Below are the code and all the weights of a small trained network. Each question names an input and a class and asks about switching units off, where a switched-off unit gives its printed mean instead of its output.

import numpy as np


def w(rows, s, z=0):
    codes = np.array(rows[::2]) - 128.0
    scale = np.full(codes.shape[1], s)
    scale[-1] = z or s
    return codes * scale


def norm(h):
    return h / np.sqrt((h * h).mean(-1, keepdims=True) + 1e-5)


def f(y):
    return y / 2 * (1 + np.tanh(0.7978845608 * (y + 0.044715 * y**3)))


def log_softmax(a):
    a = a - a.max(-1, keepdims=True)
    return a - np.log(np.exp(a).sum(-1, keepdims=True))


def net(x, mask):
    res = np.array(x, float).reshape(1, 7) / 4 @ E
    u = 0
    for l in range(3):
        y = f(norm(res) @ A[l][:, :-1].T + A[l][:, -1])
        res = res + np.where(mask[u : u + 10], y, B[l][:, -1]) @ B[l][:, :-1]
        u += 10
    return log_softmax(norm(res)[-1] @ U[:, :-1].T + U[:, -1])


A, B = {}, {}
E = w([
[191,159,188,111,116,130,127,133,187,159,131],'x0',
[128,128,127,128,128,128,127,127,128,129,129],'x1',
[128,128,128,128,127,128,129,127,127,128,128],'x2',
[91,133,176,181,150,87,106,121,118,154,175],'x3',
[160,143,133,181,146,167,130,130,137,59,141],'x4',
[209,175,155,96,160,35,121,151,11,97,89],'x5',
[85,208,135,132,76,146,130,114,118,132,98],'x6',
],0.012)
A[0] = w([
[36,75,50,163,132,158,144,142,89,91,143,31],'0.n1',
[129,148,110,184,142,167,133,124,150,59,134,52],'0.n2',
[174,144,193,123,113,160,143,147,222,168,144,57],'0.n3',
[57,210,137,147,94,179,152,132,148,129,116,76],'0.n4',
[163,8,111,129,177,124,139,136,169,134,175,1],'0.n5',
[161,108,49,66,106,194,155,128,177,100,102,40],'0.n6',
[89,91,98,163,135,179,123,135,216,132,148,20],'0.n7',
[158,119,152,201,127,178,136,129,154,71,143,36],'0.n8',
[71,81,117,65,117,117,141,124,155,222,117,50],'0.n9',
[66,118,188,223,150,97,137,125,146,164,197,34],'0.n10',
],0.018,0.0057)
B[0] = w([
[168,90,123,121,167,69,100,10,147,137,106,224],'0.n1',
[103,156,84,90,135,97,122,159,129,172,189,191],'0.n2',
[147,80,104,125,172,68,102,4,138,125,110,247],'0.n3',
[123,189,116,191,51,142,107,117,126,132,105,213],'0.n4',
[146,211,100,208,31,138,99,120,117,133,95,230],'0.n5',
[87,109,183,93,181,164,64,215,132,124,49,250],'0.n6',
[116,104,152,143,119,172,227,124,121,72,161,253],'0.n7',
[135,144,98,71,110,88,124,167,129,192,179,205],'0.n8',
[109,155,79,79,125,106,134,157,132,170,198,212],'0.n9',
[93,113,166,71,175,168,77,207,130,118,43,237],'0.n10',
],0.024,0.013)
A[1] = w([
[196,119,195,145,182,112,190,170,64,79,158,76],'1.n1',
[96,59,123,133,119,204,228,104,171,105,169,58],'1.n2',
[123,155,78,93,129,95,133,185,143,200,248,23],'1.n3',
[114,86,143,178,161,110,105,171,143,159,158,12],'1.n4',
[211,112,157,144,135,113,204,147,53,83,153,31],'1.n5',
[207,87,151,127,167,112,136,50,181,139,141,57],'1.n6',
[132,84,157,132,108,108,131,136,121,189,175,16],'1.n7',
[47,118,118,125,129,182,138,94,212,133,153,70],'1.n8',
[206,80,126,212,99,139,108,178,114,145,142,3],'1.n9',
[146,98,128,143,113,152,145,144,96,101,170,63],'1.n10',
],0.017,0.0021)
B[1] = w([
[74,117,113,123,103,165,201,134,106,39,186,178],'1.n1',
[123,127,160,158,107,107,207,150,58,54,169,188],'1.n2',
[132,131,53,85,181,179,164,170,142,185,253,251],'1.n3',
[146,117,125,102,100,183,158,114,156,159,99,130],'1.n4',
[177,73,159,179,113,125,209,162,124,94,147,173],'1.n5',
[142,92,92,121,169,103,114,65,102,109,104,222],'1.n6',
[71,141,147,117,127,89,73,159,132,115,159,135],'1.n7',
[232,119,146,139,130,83,171,198,59,91,160,254],'1.n8',
[131,229,211,112,93,93,133,117,69,165,100,143],'1.n9',
[115,109,118,99,90,127,110,104,120,72,135,121],'1.n10',
],0.014,0.0093)
A[2] = w([
[127,116,186,104,167,218,111,195,144,177,78,60],'2.n1',
[116,195,117,239,22,214,105,103,200,143,123,108],'2.n2',
[51,61,213,146,200,162,95,133,232,169,174,34],'2.n3',
[115,119,166,154,133,152,104,107,181,140,172,51],'2.n4',
[89,102,209,153,171,166,60,207,175,130,124,26],'2.n5',
[191,60,172,145,165,83,89,55,210,178,120,7],'2.n6',
[135,54,195,149,115,166,103,72,214,110,219,88],'2.n7',
[110,123,151,157,135,149,121,117,196,113,148,49],'2.n8',
[124,105,165,150,160,188,119,101,172,190,154,13],'2.n9',
[119,191,117,248,42,161,101,124,184,155,124,6],'2.n10',
],0.013,0.002)
B[2] = w([
[74,106,202,151,166,192,120,139,160,72,147,255],'2.n1',
[166,155,146,209,69,118,95,149,104,162,115,204],'2.n2',
[144,219,124,135,103,137,106,172,76,105,130,179],'2.n3',
[142,160,88,66,77,106,132,140,102,87,84,113],'2.n4',
[130,32,125,65,109,191,178,155,166,101,67,235],'2.n5',
[115,107,102,140,150,97,178,52,128,96,152,233],'2.n6',
[123,181,132,100,134,66,104,122,35,116,71,125],'2.n7',
[141,101,7,59,54,81,123,192,27,104,35,111],'2.n8',
[195,124,70,82,102,118,159,174,132,117,87,124],'2.n9',
[169,128,191,185,69,121,146,119,170,198,141,195],'2.n10',
],0.014,0.0078)
U = w([
[142,113,152,149,110,136,209,133,88,69,162,182],'0',
[144,100,94,122,172,78,104,2,132,128,102,114],'1',
[91,109,173,84,154,186,90,182,142,112,56,1],'2',
[123,166,68,87,131,135,127,150,135,196,201,133],'3',
[157,181,140,205,43,127,108,107,126,169,105,169],'4',
],0.013,0.00092)

Each question gives the input, the list of numbers given to net, and the class t.
The units are the neurons (one row each of A and B). Each row of codes is followed by its name. A weight is (code - 128) times the scale printed after its matrix; where a second scale follows, it is the last column's (A, B and U).
mask holds one flag per neuron, layer by layer. A switched-off neuron (its flag False) gives its mean, the last column of its row in B, instead of its output. The means were averaged over made-up inputs and are rounded, as every weight is.
A unit's drop is (log p(t) with every unit on - log p(t) with that unit switched off) / (log p(t) with every unit on - log p(t) with every unit switched off).
The circuit of an input: a set's keep is (log p(t) with only the set's units on - log p(t) with every unit switched off) / (log p(t) with every unit on - log p(t) with every unit switched off). Starting from the 12 units with the biggest drops (on a tie, the unit counted first), units are removed one at a time, each time the one whose removal leaves the highest keep (on an exact tie, the one counted first), for as long as the keep stays at least 0.8.
units of the circuit, in order: the units of the circuit, biggest drop first
top k neurons: the k neurons with the biggest drops, biggest first
top k neurons in layer l: the k neurons of layer l with the biggest drops, biggest first
input [2,-4,-1,-5,-4,-5,-7], class 4: units of the circuit, in order : [0.n5]
input [-2,3,-5,6,-2,3,-6], class 2: top 2 neurons : [0.n10; 0.n4]
input [4,-6,0,2,-5,-8,6], class 0: top 3 neurons : [0.n7; 0.n5; 1.n8]
input [4,-1,7,1,5,-1,2], class 3: top 2 neurons in layer 0 : [0.n8; 0.n2]
input [-2,6,-2,-5,-5,6,7], class 4: top 2 neurons : [0.n6; 0.n10]
input [-5,5,5,2,3,1,-7], class 4: top 2 neurons in layer 0 : [0.n5; 0.n3]
input [-4,-7,1,-6,8,-6,3], class 3: top 4 neurons : [0.n2; 0.n8; 0.n10; 1.n3]
input [-3,-6,-7,-3,-1,-4,-3], class 0: top 2 neurons : [0.n7; 0.n3]
input [-7,0,4,-7,-1,7,-6], class 0: top 3 neurons in layer 0 : [0.n3; 0.n10; 0.n6]
input [1,8,3,8,7,7,-1], class 2: top 3 neurons : [0.n7; 0.n3; 0.n9]
input [-1,-6,1,4,7,-6,8], class 4: top 3 neurons : [0.n4; 0.n9; 2.n2]
input [-6,-2,5,0,-4,-2,8], class 4: top 2 neurons : [0.n4; 0.n3]
input [0,1,-1,-7,-8,4,-6], class 3: top 3 neurons : [0.n9; 0.n10; 1.n3]
input [-1,-6,7,8,8,5,2], class 2: units of the circuit, in order : [0.n10]
input [-8,-5,6,7,-1,3,7], class 1: top 3 neurons : [0.n1; 0.n6; 0.n5]
input [4,6,0,0,4,3,-4], class 1: top 2 neurons : [0.n9; 0.n4]
input [-3,5,-3,-6,7,5,-8], class 4: top 2 neurons : [0.n10; 0.n5]
input [-8,-8,3,-2,-6,-8,-1], class 0: top 2 neurons in layer 1 : [1.n2; 1.n8]
input [-6,-2,-1,-5,3,-5,2], class 1: top 2 neurons in layer 0 : [0.n1; 0.n10]
input [0,-1,-6,-2,-6,5,-4], class 3: units of the circuit, in order : [0.n6; 0.n3; 1.n3]
input [1,-1,8,-5,8,3,-7], class 3: units of the circuit, in order : [0.n8]
input [-7,-7,-8,-4,7,-8,-8], class 0: top 4 neurons in layer 0 : [0.n7; 0.n3; 0.n4; 0.n9]
input [6,-4,-5,-1,-6,-8,-2], class 0: top 2 neurons in layer 0 : [0.n7; 0.n1]
input [-5,-6,-8,6,-1,1,-5], class 2: top 2 neurons in layer 2 : [2.n5; 2.n1]
